In the rows, 128 means zero.
Each row has two labels, one from each of two sets.
[186 151 125 116 213 145 121 149  88 105  69 138 107 157 143 137 123 116
 108 149]
Mem/T
[175 146 137 107 204 130 129 133 117 112  69 134 115 166 132 125 105 128
  98 165]
Mem/K
[190 145 138 125 184 121 109 126 130 125  65 145  91 164 110 104 122 128
  90 155]
Mem/A
[161 137 135 126 168 125 117 137 128 127  82 148  98 142 129 115 112 118
 108 135]
Mem/N
[ 87 128 112 147 200 127 123 144 128 141  66 154  91 163 167 133  92 132
  97 148]
val/N
[217 150 135 116 201 127 116 133 106 108  71 141 106 149 126 127 134 127
 103 152]
Mem/K
[122 154 115 129 245 135 125 137  76 119  58 143  96 213 153 151 106 130
 107 172]
Mem/K
[117 146 134 118 178 120 137 140 126 134  77 126 120 165 152 128  98 145
 101 159]
val/A
[107 151 119 132 159 114 138 156 127 142  78 105 121 147 161 132  83 168
 111 142]
zarek/N
[205 141 144 115 210 137 109 149 112 108  60 139 108 150 142 126 106 106
  99 133]
Mem/V
[ 65 111 103 136 215 145 119 137 114 136  85 160  82 182 163 138 103 109
  97 152]
val/N
[153 133 141 115 173 116 111 139 127 138  75 133  99 177 122 121 100 125
 122 141]
Mem/N
[164 150 141 122 171 108 109 142 143 133  63 119 101 165 139 127  76 133
  97 120]
Mem/N
[109 138 140 129 179 128 137 139 123 129  88 145 103 166 139 121 104 138
 114 161]
val/A
[136 147 127 129 217 143 143 140 103 110  67 143 112 159 152 132 114 139
 110 170]
val/K
[104 127 121 139 175 132 131 143 141 140  79 143 102 150 170 119 103 127
  99 138]
val/N
[189 126 138 134 228 154 129 149 111 101  48 146 103 125 168 129 112 105
  87 149]
val/V
[211 134 133 112 209 142 111 139  98 112  69 148  93 148 135 120 129 104
  88 148]
Mem/T

Each row has two labels, one from each of two sets.
[ 86 174 160 125 132  92 111 185 127 134  98 127  41 136 135  98 212 108
  75 119]
U/(92)
[171 155 156 133 137 175 131 146 112 139 122 153 116 119 142  71 126 148
 133 142]
G/(98)
[114 126 152 112 134 126 110 163 120 127 131 110  76 128 145  93 185 102
 106 103]
Z/(97)
[123 119 145 114 124 136 123 195 120 128 140 129  64  98 117  82 178 139
  57 113]
C/(92)
[137 117 117 120 125 135 143 137 128 144 141 110 119 143  95  59 151 122
 162 180]
G/(97)
[140 145 136 118 122  87 122 169 123 138 115  98  51 143 136 103 199 119
  81 120]
Z/(97)
[146 168 119 141 128 112 127 108 131 173 124 113 104 128 157 142 116 119
 109 142]
Z/(98)
[100 151 154 100 123 128 142 160 106 156 119  75  66 115 139  77 170 115
  76 115]
U/(92)
[101 133 144  88 175 132 122 177 119 144  84 121  74 128 147  75 181 134
 102  96]
Z/(85)
[ 89 134 136 101 150 122 125 174 123 135  93  99  95 131 153 132 178 132
 111 109]
Z/(92)
[131 121 159 122 140 121 123 186 139 138 102 109  89 107 134 131 165 109
  68  92]
C/(92)
[126 188 138 130 130 138 138 201 137 158 112 108  81 132 153  38 203 157
  98 116]
G/(92)
[126 138 136 125 121 123 150 129 125 129 122 140 138 136 145 108 119 148
 142 151]
G/(98)
[113 147  99 122 125 118 145 186 127 154 111 119  93 130 144  68 180 103
  79 133]
G/(97)
[108 169 154 103 143 112 133 143 108 160 100 124  44 138 170  74 211 159
 143  66]
U/(85)
[127 154 142 132 119 122 112 173 142 129 116 126  59 119 114  79 189 116
  90 129]
B/(92)
[116 178 138 154  89 128  88 157 119 105 120 100  95 131  96  79 157 129
  93 153]
B/(92)
[ 83 149 176  87 166 111 122 213 123 122 158 117  63 131 158  82 187 132
  75  94]
G/(92)
[134 109 197 119 117 120  79 197 106 141 115  65  71 122 125 108 176 118
  84 118]
C/(97)
[115 162  59 102 119 111 153 143 125 133 100 123  30 124 135  81 182 123
 115 129]
Z/(85)
[134 158  99 148 122 121 161 155 126 141 152 128 116 142 142  79 164 126
 124 130]
Z/(98)
[123 153 139  87 164  99 146 196 132 140  62 107  81 125 164 137 189 102
  73 116]
U/(97)
[127 157 140 118 123 123 121 168 119 137 146 119  87 130 128  82 166 136
  85 123]
G/(92)
[ 97 147 133 120 129 113 141 175 118 131 122 108  68 137 128  85 175 125
  87 135]
Z/(92)
[160 123 126 115 128 118 114 174 127 130 137 125  86 138 110 125 181 130
  94 139]
B/(92)
[120 148 131 123 129  99 101 172 118 115 137 132  75 136 150  80 208 122
  86 125]
Z/(92)

Each row has two labels, one from each of two sets.
[122 140 116 150 124 130 135 121 130 119 108 135 130  93 147 131 142 132
 129 130]
H/big
[126 127 115 117 121 132 138 137 126 120  87 144 121  89 126 138 147 127
 143 134]
E/big
[125 150 111 134 116 126 137 119 127 120 116 136 121 108 144 136 134 129
 131 133]
H/big
[118 118 108 126 136 135 119 124 131 127 133 130 126  76 124 139 138 131
 140 134]
E/vuru
[121 122 125 149 133 134 133 127 128 131  90 137 132  68 134 140 147 134
 126 128]
E/big
[123 127 116 116 146 131 103 126 131 129 122 126 123  99 135 141 151 134
 130 135]
D/vuru
[120 138 118 145 120 127 127 124 128 124  94 141 124  77 131 131 163 133
 130 129]
D/big
[125 119 123 139 138 135 125 120 130 127 111 134 126  68 123 139 137 131
 149 132]
E/vuru
[123 122 133 141 135 132 126 130 130 128 105 134 129  83 123 133 136 136
 127 132]
E/vuru
[126 140 100  91 128 133 125 113 135 122 146 127 121  96 139 137 140 128
 156 129]
H/vuru
[125 126 110 129 133 131 122 132 131 137 138 137 119  82 133 154 137 132
 145 132]
D/vuru
[118 123 118 131 137 128 114 127 129 132 136 128 126  94 136 143 142 136
 127 134]
D/vuru
[130 128 119 134 132 129 125 134 129 122 126 127 122  91 131 144 139 133
 152 132]
D/vuru
[126 118 128 125 138 134 124 130 127 113 119 131 122 103 108 130 141 130
 150 133]
E/vuru
[118 130 121 128 143 132 120 102 127 112 144 117 131 122 150 132 122 129
 129 137]
H/vuru
[122 136 102 118 130 132 134 113 126 126 145 130 122 103 153 149 119 130
 142 132]
H/vuru
[126 144 115 136 125 130 126 114 130 121 109 141 123 106 139 135 153 128
 137 127]
H/big
[125 128 107 118 140 134 123 114 131 119 130 130 121  99 144 149 136 126
 155 130]
H/vuru
[115 112 112 126 142 134 126 121 128 128 130 129 133  76 136 137 138 133
 134 134]
E/vuru
[126 128  99  91 138 135 117 107 126 112 113 139 115 102 141 150 135 120
 148 133]
H/vuru
[123 146 111 145 126 127 129 112 129 119 117 139 129 100 151 129 160 132
 131 128]
H/big

Each row has two labels, one from each of two sets.
[139 113 124 132 116 110 155 115  86 128 116 189 129  74 154 151  61  96
 145 113]
P/(81)
[113 120 106 144 108 116 141 116  90 136 107 188 111  97 136 155  89 109
 123 117]
P/(81)
[133 130 120 144 138 157 156 116 102 123  64 138 110 101 121 154  78 105
 110 150]
F/(81)
[130 149 131 126 102 107 142 146 126 143  85 132 139 152 131 154 101  74
 126 125]
X/(81)
[138 113 120 136 119  98 132 131 100 130 111 180 117  89 129 117  83 111
 133 120]
P/(81)
[122 133 120 120 133 156 142 112  94 123 118 147 125  61 132 157  97 119
 129 134]
S/(81)
[128 126 112 119 128 153 169 107  96 121 104 142 100  88 129 160  87 116
 118 147]
S/(81)
[132 126 104 140  92 125 143 116  91 127 105 176 125 103 128 153  73 115
 119 122]
P/(81)
[135 140 124 120 121 173 165 121  87 125  84 141 105  88 128 162  74 104
 124 144]
S/(81)
[132 141  98 121 129 159 158  78  95 134 118 149 101  62 131 156 106 133
 122 145]
S/(74)
[133 135 137 119 132 129 139 137 123 133 104 124 132 137 134 150  99  81
 139 127]
X/(81)
[131 110 119 142 120 137 145 121  95 115 113 174 104  73 140 153  60  94
 138 122]
P/(81)
[135 128 110 138 120 114 128 118 104 129 109 170 115  80 135 152  83 124
 118 114]
P/(81)
[126 144 122 133 116 162 152 133 104 129 104 159 130 110 141 151 103  95
 132 130]
S/(81)
[131 117 114 150 106 128 156 114  77 139  86 177  45  99 131 158  80 100
 114 123]
P/(81)
[138 111 116 143 115 125 141 139 100 134  95 182 120 109 130 153  67 111
 106 118]
P/(81)
[144 134 108  96 115 147 155  80 104 125 139 156 120 104 135 143 114 124
 139 145]
S/(74)
[128 125 120 120 112 165 165 108 102 123 108 149 115  83 130 162  78 110
 127 140]
S/(81)
[124 125 123 107 121 155 162 113  94 131 103 144 115  95 123 163  70  97
 131 153]
S/(81)
[123 135 139 113 129 131 145 137 126 136 109 158 132 131 129 159  73  86
 137 119]
X/(81)
[134 111 111 135 118 121 149 112  77 133  96 188 116  75 133 157  49  82
 129 120]
P/(81)
[126 136 129 110 116 167 165 100  74 129 103 178 111  67 128 173  62  86
 139 148]
S/(81)
[124 126 121 120 131 161 162  83  63 119 115 166 119  61 137 152 128 105
 128 133]
S/(81)
[127 111 115 124 114 124 145 102  89 125 116 183 113  95 126 161  74 117
 122 120]
P/(74)
[129 152 136 112 119 130 132  66 105 143  98 153 126 123  79 163 119 108
 137 141]
F/(74)
[125 104 115 129 111 114 127 116 109 137 118 170 105 102 142 146 100 121
 128 124]
P/(74)
[139 128 122 121 121 168 165 124  98 139  84 143 111 105 128 155 110  92
 111 118]
F/(81)
[133 137 128 152 126 168 153 138 105 137  70 141 113 132 144 160 110  91
 104 117]
F/(81)
[136 128 122 118 120 157 159  99  85 132  99 141 109  82 123 156  99 124
 122 143]
S/(81)
[120 128 117 116 122 150 149  86  85 115 119 154 108  67 122 158  94 128
 138 141]
S/(81)
[128 139 124 100 127 147 141  77 110 142 127 160 114 115 130 146  96 131
 129 138]
S/(74)
[119 112 108 141 134 106 114 137  92 131 104 165 116  84 136 164  94 116
 118 117]
P/(81)
[137 128 115 129 133 163 158 114 100 122  83 137 121 109 129 165  91  95
 126 142]
F/(81)
[129 117 114 129 103 117 136 116  91 127 106 188 106  75 137 153  51  85
 139 119]
P/(81)
[136 118 121 131 116 109 134 125  91 143 103 182 125 127 132 145 108 114
 111 121]
P/(81)
[120 117 120 122 143 182 150 115 111 119 118 134 119  73 128 133 106 121
 130 143]
S/(81)

Each row has two labels, one from each of two sets.
[148 143  85 111 129 144 117 156 130 138 134  95 148 112 153 116 120 142
 128 164]
L/zapu
[134 113 121 139 156 125 114 120 119  95 130 130 141 123 112 131 168 135
 117 142]
Y/zapu
[121 104 140 133 200 137 131 115  90  94 110 144 134 126  91 130 133  71
 100 133]
Y/zapu
[128 127  95 134 129 144 142 139 117 117 124  99 131 128 117 118 126 119
 107 137]
L/zapu
[106 103 122 113 162 147 147 124  69  96 132 140 119 141  80 125  91  51
 115 135]
L/zapu
